The symbols move the items like this.
mj ke zl
mj sa cd
mj ro bf
mj ge pg
dg ke ql
dg sa fg
dg ro ms
dg ge hn
fr ke pj
fr sa jt
fr ro qp
fr ge tz
rt ke jb
rt sa qp
rt ro gb
rt ge fq
zr ke pr
zr sa lc
zr ro tz
zr ge hh
hh ke zr
hh sa hc
hh ro fd
hh ge zq
jj ke jt
jj sa gt
jj ro zr
jj ge nt
pr ke bs
pr sa ll
pr ro fr
pr ge zr
hn ke dg
hn sa zl
hn ro rm
hn ge sm
rl ke bq
rl sa hp
rl ro zz
rl ge jb
lc ke ll
lc sa pc
lc ro jj
lc ge hc
ms ke ds
ms sa qz
ms ro pm
ms ge rm
pg ke mj
pg sa pz
pg ro gd
pg ge bc
sm ke hn
sm sa mj
sm ro cg
sm ge sf
ql ke cg
ql sa gd
ql ro ds
ql ge dg
tj ke qz
tj sa bl
tj ro hn
tj ge bf
fd ke tz
fd sa nt
fd ro mf
fd ge bs
qb ke qp
qb sa zr
qb ro ht
qb ge mf
pc ke zd
pc sa jn
pc ro gt
pc ge qh
zz ke pz
zz sa gr
zz ro zm
zz ge lp
ht ke dh
ht sa tz
ht ro fq
ht ge hp
nr ke gt
nr sa fl
nr ro hc
nr ge lz
zq ke hh
zq sa gs
zq ro bs
zq ge jt
tz ke fr
tz sa jj
tz ro qb
tz ge fd
jn ke qn
jn sa sm
jn ro rd
jn ge ds
ld ke bl
ld sa gb
ld ro mj
ld ge bp
fg ke gd
fg sa zm
fg ro qz
fg ge zl
zs ke zm
zs sa jb
zs ro bl
zs ge cd
cd ke zs
cd sa rt
cd ro ld
cd ge pz
zm ke bp
zm sa rl
zm ro bc
zm ge zs
zd ke lz
zd sa qn
zd ro zp
zd ge pc
qp ke gg
qp sa pr
qp ro dh
qp ge qb
fq ke rt
fq sa qb
fq ro bq
fq ge gr
ds ke jn
ds sa sf
ds ro fl
ds ge ms
cg ke rm
cg sa bf
cg ro jn
cg ge ql
bc ke pg
bc sa zz
bc ro fg
bc ge bl
lz ke nr
lz sa pm
lz ro gs
lz ge zd
qr ke nt
qr sa lz
qr ro zq
qr ge ll
zp ke gs
zp sa lf
zp ro ll
zp ge gt
rm ke ms
rm sa tj
rm ro qn
rm ge cg
mf ke qb
mf sa hh
mf ro hp
mf ge pj
gt ke zp
gt sa rd
gt ro lc
gt ge nr
sf ke sm
sf sa pg
sf ro ql
sf ge qz
gb ke lp
gb sa dh
gb ro cd
gb ge bq
jt ke zq
jt sa zp
jt ro pr
jt ge jj
gs ke hc
gs sa bn
gs ro qr
gs ge zp
jb ke rl
jb sa gg
jb ro lp
jb ge rt
bs ke fd
bs sa qr
bs ro pj
bs ge pr
rd ke lf
rd sa cg
rd ro pc
rd ge fl
bq ke gb
bq sa ht
bq ro pz
bq ge rl
gg ke hp
gg sa bs
gg ro hs
gg ge qp
bf ke tj
bf sa ld
bf ro sm
bf ge gd
ll ke qr
ll sa zd
ll ro jt
ll ge lc
pz ke cd
pz sa fq
pz ro bp
pz ge zz
gr ke fq
gr sa mf
gr ro rl
gr ge hs
fl ke rd
fl sa ql
fl ro qh
fl ge pm
lp ke zz
lp sa hs
lp ro zs
lp ge gb
zl ke fg
zl sa zs
zl ro tj
zl ge mj
pj ke mf
pj sa zq
pj ro gg
pj ge fr
nt ke jj
nt sa nr
nt ro hh
nt ge qr
lf ke bn
lf sa rm
lf ro zd
lf ge rd
bp ke ld
bp sa bq
bp ro pg
bp ge zm
qz ke sf
qz sa bc
qz ro dg
qz ge tj
qn ke pm
qn sa hn
qn ro lf
qn ge jn
bl ke bc
bl sa lp
bl ro zl
bl ge ld
bn ke qh
bn sa ms
bn ro lz
bn ge lf
hp ke ht
hp sa fd
hp ro gr
hp ge gg
hc ke lc
hc sa qh
hc ro nt
hc ge gs
dh ke hs
dh sa fr
dh ro rt
dh ge ht
hs ke gr
hs sa pj
hs ro jb
hs ge dh
pm ke fl
pm sa dg
pm ro bn
pm ge qn
qh ke pc
qh sa ds
qh ro nr
qh ge bn
gd ke bf
gd sa bp
gd ro sf
gd ge fg

The rows follow the links: the fewer symbols apart two items are, the more alike their rows tend to be.

Each row is also shifted at random along 11 hidden directions that mean nothing.

Some items, each with a row of numbers:
hs [-2, -2, -19, 12, 14, 3, 11, -1, -10, -28, -9, -4, 4, 17, 13, -11, 8, 0, -4, 7, 5, -14, 19, -5, -21, 8, 17, 7, 10, -15, 12, 0, -10, -2, 0, -11, -8, -5, 14, -18, -3, -21, 12, 22, -5]
gs [7, -22, 2, -5, 3, -10, -23, -2, 11, 16, 3, 12, 7, -10, 26, 9, -2, 1, 4, -16, -8, 0, 5, 18, -28, 9, 4, 5, -7, 12, 6, 13, 9, -22, -17, 1, 28, 14, -17, -1, 8, 12, 26, -2, -6]
gg [3, -13, -8, 2, 27, -1, 17, -2, -7, -4, 1, 3, 26, 12, 8, -7, -9, 6, -16, -9, 5, 9, 12, 1, 19, 5, 9, 11, 15, 4, -17, 0, -11, -23, 15, 17, -26, -8, 12, 9, 18, -4, 15, -1, -4]
nt [7, 2, 9, 2, 7, 3, 8, -4, -5, -1, -12, 3, -2, 5, -11, -29, 4, 9, 10, -13, -16, 16, -14, 6, 2, 2, -3, -2, 5, -5, -12, 7, 7, 8, 8, -9, -1, 7, -10, 1, -3, -9, -5, 11, 0]
zm [2, -24, -15, -1, -13, 4, -14, 4, 7, 11, -5, 5, 5, -1, -14, -22, -18, -1, -11, -4, 45, -2, -6, 8, -17, -18, 35, -8, -8, 11, 6, -15, -2, -10, 7, -9, -14, -5, 3, 1, -29, -1, 1, -21, 17]
pz [-5, -11, -2, 8, -21, 17, -14, -6, 4, -1, 17, -10, -6, -2, -11, 6, 0, 5, -14, -1, 31, -4, -7, -2, 3, -5, 19, -3, 11, 10, 9, -23, -12, 28, -5, -28, -16, -6, 0, -10, -10, 5, 24, -5, 25]
lz [0, 0, 11, -1, 12, -1, -27, -10, -5, 9, 3, 4, 8, -12, 3, 7, 22, 2, -4, 1, -26, -21, -5, 10, 13, 24, 19, 3, 19, 6, -1, 1, -5, -19, -4, 0, 1, 2, -13, -11, 30, -12, 19, 13, -10]
qz [-5, -6, -12, -3, -23, 0, 2, 15, -2, 8, 3, -8, -9, -6, -7, -17, -6, -7, 6, 19, 40, -4, -14, 6, -12, -18, -6, -13, 8, -5, 15, -9, -6, 4, -9, -8, -11, -4, 8, -22, -12, -13, 19, -9, 9]
qb [1, 9, -10, 2, 20, 2, 36, -2, -2, -17, -5, 0, -11, 10, 3, 9, -13, 2, -5, -17, -4, -6, 14, -11, 11, 9, -9, 5, -3, -6, -13, 5, -9, -8, 13, 4, -1, 1, 11, 17, -9, -14, -21, -3, -5]
bq [-9, 9, -5, 12, 12, 9, -3, -9, -4, -25, -4, -10, -6, 6, 29, 20, 13, -7, 3, 1, -13, 5, 37, -19, -8, 21, -15, 8, -18, -7, 14, 2, 5, -16, -22, 5, 9, 8, 5, 9, 2, -6, 6, 14, -16]
lc [10, 7, -9, 0, 27, 8, 22, -6, -5, 3, -21, 22, 14, 1, -8, -17, 17, 1, 11, -26, -17, 5, -12, 19, -13, 12, 18, -2, -6, -33, -12, 14, 11, 9, -10, -1, 11, 7, -4, 13, -13, 15, -18, 19, 5]
tj [-6, -6, 7, -5, -13, -9, -15, -6, -12, 20, 5, -5, -11, -4, 3, 9, -7, 2, -4, -3, 6, 15, 6, 6, 13, -8, 20, -4, -15, -12, 16, -14, -3, -13, -29, -10, -11, 2, -12, 2, -2, 2, 28, -8, 14]
mj [-1, -5, -19, 3, 0, 15, 4, 19, -9, -20, -5, 2, 16, 14, 10, -3, 23, -23, -4, 16, 16, -9, 14, -2, -20, -1, -7, -8, 15, -3, 20, -4, 1, -1, 8, -1, -8, -7, 27, -17, -6, -11, 20, 6, -13]
ds [7, -3, 11, -5, -18, 0, -12, 1, 0, 21, -12, 9, -5, 0, -2, -14, 20, -6, -2, -3, -22, -12, -21, 15, -11, -8, 16, -7, 5, -18, 5, -1, -1, -3, 2, -24, 6, -12, -15, -17, 16, -19, -5, 8, 0]
zp [7, -9, 1, -8, 6, -9, -5, -6, 6, 20, 3, -2, -1, -10, 1, -9, -20, 6, 8, -11, 8, 3, 1, 19, -8, 2, 13, 7, -17, 0, -5, 1, -2, -21, -11, 4, 0, 11, -16, 1, -10, 0, 12, -10, 0]
rd [1, 4, -4, -10, -3, -3, 6, 11, -14, 4, -6, 9, -7, 1, -20, -4, -2, -5, 9, -2, 13, -12, -11, 10, -13, -9, 12, -13, 1, -5, 10, 4, 7, 10, 7, 1, 7, 14, 3, 1, -29, 4, -7, -8, 6]
qn [5, -6, -12, -15, 16, -10, 15, 16, -9, 14, 3, 10, 30, 1, -3, -5, -9, -11, 3, 7, 19, 1, 4, 21, -2, -12, 13, 0, 0, -7, 1, 2, -1, -15, 6, 26, -15, -1, 13, 0, -9, 16, 12, -13, -7]
bs [-6, -15, 8, 5, -2, -12, -27, -10, 1, 12, -6, 3, 5, -12, -9, -16, -6, 19, -7, 2, 5, 1, -14, 6, -4, 0, 28, 7, 9, 18, -10, 4, 6, -12, 0, 6, 7, 10, -24, 9, 17, -1, -3, 0, 11]
ql [4, -7, -4, -4, -12, 10, 5, 4, 3, 14, 7, -1, 1, 2, 9, 6, 5, -9, 11, -14, 6, 11, -5, 11, -10, -2, -15, -13, -12, -12, 15, -3, -2, 2, -26, -10, 3, 4, 4, -9, -10, 9, 25, -4, 4]
rt [-7, -18, 11, 6, -12, -13, -32, -14, -10, -3, 11, -13, -16, 5, -5, 8, -29, 19, -13, -8, 13, 8, 14, -13, 17, -4, 35, 1, -7, 31, 12, -19, -8, -16, 1, -7, -16, 12, -8, 6, -11, -3, 19, -17, 15]
lp [-9, 1, 13, 14, -9, 8, -38, -15, 18, -2, -5, -17, -3, -13, 0, -21, 5, 5, -5, 15, -3, 7, 4, -13, 2, 6, 5, 9, -14, 13, -5, -13, 4, -16, -3, -3, -12, -10, -19, -3, 11, -18, -12, 3, -7]
mf [1, -5, -5, 5, 0, 2, 11, -13, 3, -8, 21, -13, -1, 6, 0, 30, -14, 11, 0, -19, 7, -11, 7, -8, 4, 15, 0, 4, -5, 11, 7, -3, -18, 13, -12, -3, 1, 12, 7, -2, -9, 19, 9, 1, 12]
fr [-1, -11, 4, 11, 6, 7, -17, -22, -4, -5, -3, 2, -15, -2, 4, 2, 4, 17, -2, -31, -5, 8, 4, 2, -5, 22, 28, 0, -5, 2, 8, -3, 1, -1, -28, -26, 6, 22, -17, 9, -12, -1, 26, 10, 17]
gd [-7, 1, 7, -8, -4, -2, 3, 12, -14, 10, -25, 26, -18, 0, -4, 5, 11, -10, -17, -6, -2, 9, 1, 5, 1, -17, 15, -5, -4, -10, -1, 2, 21, -12, 10, -1, 12, -3, -9, 37, 2, -7, -21, -15, 8]
ht [1, -18, -2, 5, -6, -2, -5, -1, 12, 5, -9, 0, 19, 2, 1, -21, -7, 8, -3, 1, 16, 8, -3, 4, -28, -13, 11, 12, -9, 7, -9, 2, 9, -4, 11, 8, 7, 0, -13, 11, 4, 9, -19, -2, 6]
rm [6, 27, 1, -5, -4, 21, 12, -7, 3, -1, 12, -8, -4, 1, -33, 24, 6, -10, 10, -12, 0, -28, -5, 2, 4, 5, 15, -4, -21, -19, 7, -15, -10, 43, 5, -10, -8, -1, 5, -4, -44, 23, -24, -3, 9]
pg [-1, 0, 1, 1, 10, 0, -18, 3, -3, -1, -6, 11, 27, 7, -5, -10, 11, -8, -17, 10, -13, 7, -1, -8, 28, -3, 10, -4, 15, 12, -10, -8, 3, -14, 24, 14, -22, -20, 14, 3, 18, 1, -7, -2, -12]

From each start, follow one symbol. Which item do you reach?
Answers are names.
[7, 3, 9, -9, -7, 5, 9, 0, 1, 24, -2, 6, 9, 0, -10, -12, 11, -3, 3, -10, -11, 17, -22, 15, 11, -11, -2, -6, -2, -20, -8, -4, 1, 14, -3, -9, -9, -12, -7, -3, 6, 9, 0, 1, 8]
sa	qz
[-1, 2, 8, -4, -1, 0, -24, 4, -7, 0, -16, 11, -11, -8, -5, -3, 14, -7, 6, 1, -11, -20, -5, 5, -18, 8, 11, -9, 0, 9, 10, 7, 15, -15, 6, 0, 21, 15, -10, 1, -6, -14, -10, 1, -11]
ge	lf
[4, 1, 1, -4, 1, -4, 5, 3, 5, 4, 13, -3, -8, -7, 7, 3, -3, 2, 2, 7, -4, -12, -7, 8, 6, 6, -17, 2, 17, 3, -4, 6, -11, -1, 1, -7, 2, -4, -2, -21, 14, -14, 21, 2, -8]
sa	rd
[-5, -3, -11, 7, 29, 2, -6, -2, -4, -23, -9, 9, -10, -4, 11, -5, -2, 3, -6, -7, 3, -3, 20, -4, -4, 21, 9, 3, 8, 10, -2, 8, 6, -22, 0, 1, 6, 13, 2, 10, -10, -19, 14, 3, -11]
sa	jj
[-5, -19, -10, -2, -3, 11, -12, 24, -12, -10, 2, 8, 10, 6, 8, 0, 13, -17, -14, 12, 33, -1, 14, 4, -13, -9, 4, -8, 25, 19, 19, -8, 9, -4, 11, -2, -9, 0, 15, -4, -6, -7, 41, -11, -4]
ro	qz
[-6, -18, -1, -4, -11, -7, -11, 8, -14, 15, 3, 4, 4, 1, 19, 12, 8, -5, -8, 4, 12, 8, 7, 10, -7, -9, 11, -3, 5, -6, 22, -4, 0, -17, -24, -2, -1, 0, 1, -5, 18, 3, 40, -3, 7]
sa	ld
[0, -5, -26, 10, 6, 18, -14, 1, 5, -21, -10, 5, 5, 0, 12, -6, 21, -16, -9, 7, 13, -27, 16, -2, -32, 13, 24, -2, 5, -10, 18, -6, -3, -6, -4, -20, -2, -11, 14, -17, -15, -18, 11, 13, -8]
ro	bl
[-1, 4, 1, 2, 28, 7, 11, -5, -17, -16, 9, -9, 18, 10, -9, -2, 1, 6, 6, -7, 4, 1, 13, 4, 8, 16, 14, 8, 11, 3, 0, -1, -6, 9, 6, 8, -21, 14, 6, -2, -13, 7, 24, 9, -3]
sa	zp
[-1, 6, 15, 3, 5, -8, -9, -10, 1, -6, 1, -13, 4, 0, 0, 2, 1, 8, 7, 9, -20, -13, 5, -4, -6, 8, 4, 15, -4, 6, -5, 6, -1, -7, 10, 12, 8, 7, -15, -2, 15, -2, -20, 11, -12]
ro	bs
[-7, -5, -5, 5, -23, 9, 12, 4, 9, 7, -12, 0, -5, -3, -10, -12, 3, -1, -7, 6, 28, -2, -17, 0, -17, -18, -2, 0, -2, -9, -3, -2, 4, 10, 1, -3, 6, -8, -4, 9, 4, -2, -29, -5, 18]
ge	lp
[-5, -10, -3, -3, -11, 1, 8, 14, -19, -1, -2, 1, -6, 15, 3, 4, 2, -10, -13, 2, 16, -1, 9, 0, 0, -13, 7, -7, 7, -3, 18, -9, -3, -10, 6, -6, -11, -4, 12, -2, -3, -16, 16, -11, 4]
ro	tj
[-4, 18, 9, 8, 17, 14, -1, -5, 6, -26, -2, -16, -7, -4, -7, -24, 4, 4, 16, 12, -1, 15, 9, -4, -4, 9, -16, 13, -2, 2, -13, 3, 13, 22, 8, -1, -9, 9, -12, 1, -19, -10, 1, 12, -13]
ro	fd
[3, 8, 8, 12, 10, 9, 2, -21, 15, -15, 19, -30, 2, 5, 18, -5, -7, 14, 10, -2, -23, 27, 16, -16, 26, 19, -32, 14, -8, 0, -13, -7, -12, 9, -13, -10, -23, -8, -2, -16, 12, -6, 26, 17, -11]
sa	pr
[6, -6, -2, -1, 5, 14, -11, 0, 0, 13, -4, 9, 21, -3, 1, -12, 23, -10, -1, -10, -6, 7, -10, 16, 4, 7, 8, -8, 6, -9, 3, -5, 1, -4, -10, -6, -12, -6, 3, -8, 3, 4, 22, 4, -2]
ro	jn
